Rows with their classes:
[ 12.6 -20.9  -9.6 -15.7   0.8  -4.6   3.9  -3.3 -15.8  -0.2   3.7  -0.2
 -16.9   1.5  12.4   4.1 -37.2  26.9   2.8  17.7  13.4  -0.1   5.2  12.1
  14.2  -8.2 -11.8 -11.1  -2.8  26.8   3.5 -10.9  -7.0 -20.4  15.6  49.2]
M
[ 14.5  -1.8  -7.6  -0.9  -0.5  -7.6  -6.9  29.1  13.0 -23.1 -14.6  -9.5
  -3.6   7.6  -2.1  29.4   6.0  20.3 -10.7  -7.7  10.8   1.0  15.9  -9.5
  17.6  -7.9   0.7  -5.5   3.9 -12.7  -3.0  -0.4 -18.9  -8.6  -4.1   3.1]
M
[-11.5  -1.1  14.9  22.1  -7.5 -12.7  -9.0  -7.0  11.5  21.1   4.1   9.2
  -3.9 -14.9   7.3 -29.6  16.6  -5.4   2.0   6.3  11.0 -30.8   5.7 -22.5
   3.2  -2.7  13.3   7.9  10.3   1.5  22.0   0.1  14.4  14.0  -2.4  18.0]
L
[ 38.8  42.7  21.8  13.0  -3.1 -23.1  -4.3   6.7  62.1 -17.4 -16.0 -20.6
  25.2 -10.7 -21.6 -45.7  44.4 -17.2 -22.2 -67.7  -0.6  -5.0  -5.9   2.5
   2.1  23.7  17.8   7.6   6.5 -45.3 -18.2  20.4  -7.7  12.7 -81.3  22.3]
L
[  1.1   1.3   1.8 -21.7   0.5   7.6   4.0  -7.2  -5.5  16.5  13.5   4.2
   4.2   2.5  -6.5  -1.8 -17.2 -16.1  15.2  22.4   2.7  -1.9  -4.8   2.3
 -23.4  -5.3   1.3  -4.9   2.5  -2.5 -18.1  -4.0  -4.2   3.8  22.9 -26.0]
P
[-13.1  23.0  -7.6  -5.6   3.6  -3.2   9.9 -11.6   6.9  12.8  -3.2 -10.9
   6.8   0.2 -11.8   7.6  12.0   7.3 -11.6 -27.1  -2.5  15.6  -5.7   6.3
  -9.5   1.7  10.5   3.8  -1.8  -7.1 -15.1  -2.2  -0.5  -4.7   1.9  13.4]
M
[-12.2 -10.0  -3.9  -8.2   1.9   6.2   4.6  15.3  -9.5  19.5  12.6  -4.7
 -19.7  -2.0  -2.1  16.9 -13.8  11.8 -18.8 -39.3  -2.8  32.0   3.4  27.1
   7.9  17.7  -9.9  -2.8  -1.8   9.7  -6.0  -2.4   7.5  -6.7  11.8  34.2]
M
[ 11.0   4.4  15.9  -1.3  -1.9   9.4   0.6  28.3  33.4   2.4  -3.2 -11.6
 -10.9  -1.9   0.2  18.8  11.9  61.8   6.7  10.2  11.7   0.3  -4.8  20.8
  -9.0  -0.2 -12.0  -3.4   4.8   1.8  -8.5  15.1   7.4   2.7  16.3 -22.3]
U
[ -2.7 -16.4   2.8  -5.3  -3.5   3.6   0.0   1.3 -12.6  26.6   7.8   8.6
   7.5 -15.1   6.9   1.4  -6.5   2.2   4.6  14.5  -6.6  -4.6  -9.3 -11.9
   2.5  -6.8   5.5   0.2  -4.9 -15.0  11.4   9.6  10.7  12.7   9.4 -24.7]
P
[  6.3  18.6  -3.3   5.9  -0.1   3.6  10.1   5.0   0.6  18.7  -9.5  -7.0
  17.1  19.1  -9.9  18.0   5.4  11.2  -9.9 -35.7 -28.3  20.7  -8.7  18.8
  -0.4   6.3  19.4   1.2 -13.6   1.3  -9.8  -0.3 -17.2  -3.8  -1.6  33.6]
M
[ -2.4  -6.8  17.5   0.2  -3.8  -1.6  -6.9  13.0   3.3  41.5  -8.8   6.4
   2.5   1.2   4.5 -35.9  -3.5   9.4 -11.5 -11.4   0.2  -8.7  -2.0   6.7
   5.2   3.3  -6.5  -4.6   3.7   6.3   9.2   5.5  12.9   1.0   3.1   5.5]
H
[-10.8  -1.3  -2.9   6.0  -5.8  35.2   8.3  -0.1   7.4 -18.6  16.0  -4.2
 -25.6  -0.7 -22.1  36.8 -30.5  19.2  26.5   7.4  28.1  -9.0  29.6 -23.7
  28.6   0.6  -7.9 -16.2   5.2   2.4 -13.8 -19.4 -13.4  31.8  32.2 -52.0]
W
[ -4.8 -20.3 -14.2  -3.2 -17.4  -6.6   2.4  -4.9  -6.5  -2.9  14.0  -0.3
  -9.8 -14.9  22.7   2.1 -14.6   2.7   4.5  38.7   9.3  -0.4 -11.0  -1.2
  -1.5 -15.0  -3.4   2.6   1.9   0.8  22.9  -5.2  -0.8  11.5  13.3 -11.7]
M
[ 32.2 -14.8 -10.1  -4.7 -12.9 -11.8  -0.3 -16.0  25.5 -46.5  11.8   0.4
 -14.3 -10.2   7.1 -12.0  -7.1   2.6   4.6  18.4  23.2  -0.9  -7.4  -8.0
  12.7   0.4   5.8   3.0   7.3  -4.1  12.3 -27.6   2.3  20.6 -32.3  -3.1]
L
[ -1.5  -6.8  19.0  -5.2 -11.6   2.1 -10.4  19.9  37.0  62.0 -12.2   5.3
  17.9   4.9   8.7 -55.1  19.7  25.6  -9.9 -32.4 -20.2 -12.5   1.5   0.3
  -3.0  17.7 -10.4   7.2   0.3  -2.6  24.8   6.5  34.4  -2.4  24.3  11.1]
P
[ -2.4   6.9  -3.5  -0.1   0.3 -10.3  -5.6   0.3  11.4   4.4   4.2   4.3
  -0.1   2.4 -15.6 -24.6  -1.1  -6.1  -0.6 -14.6  -0.2   3.7   9.0 -21.7
  -5.0   3.9  -8.6   8.8  -6.5 -12.7   5.8 -13.1   9.7   5.7  -1.5  -9.0]
M
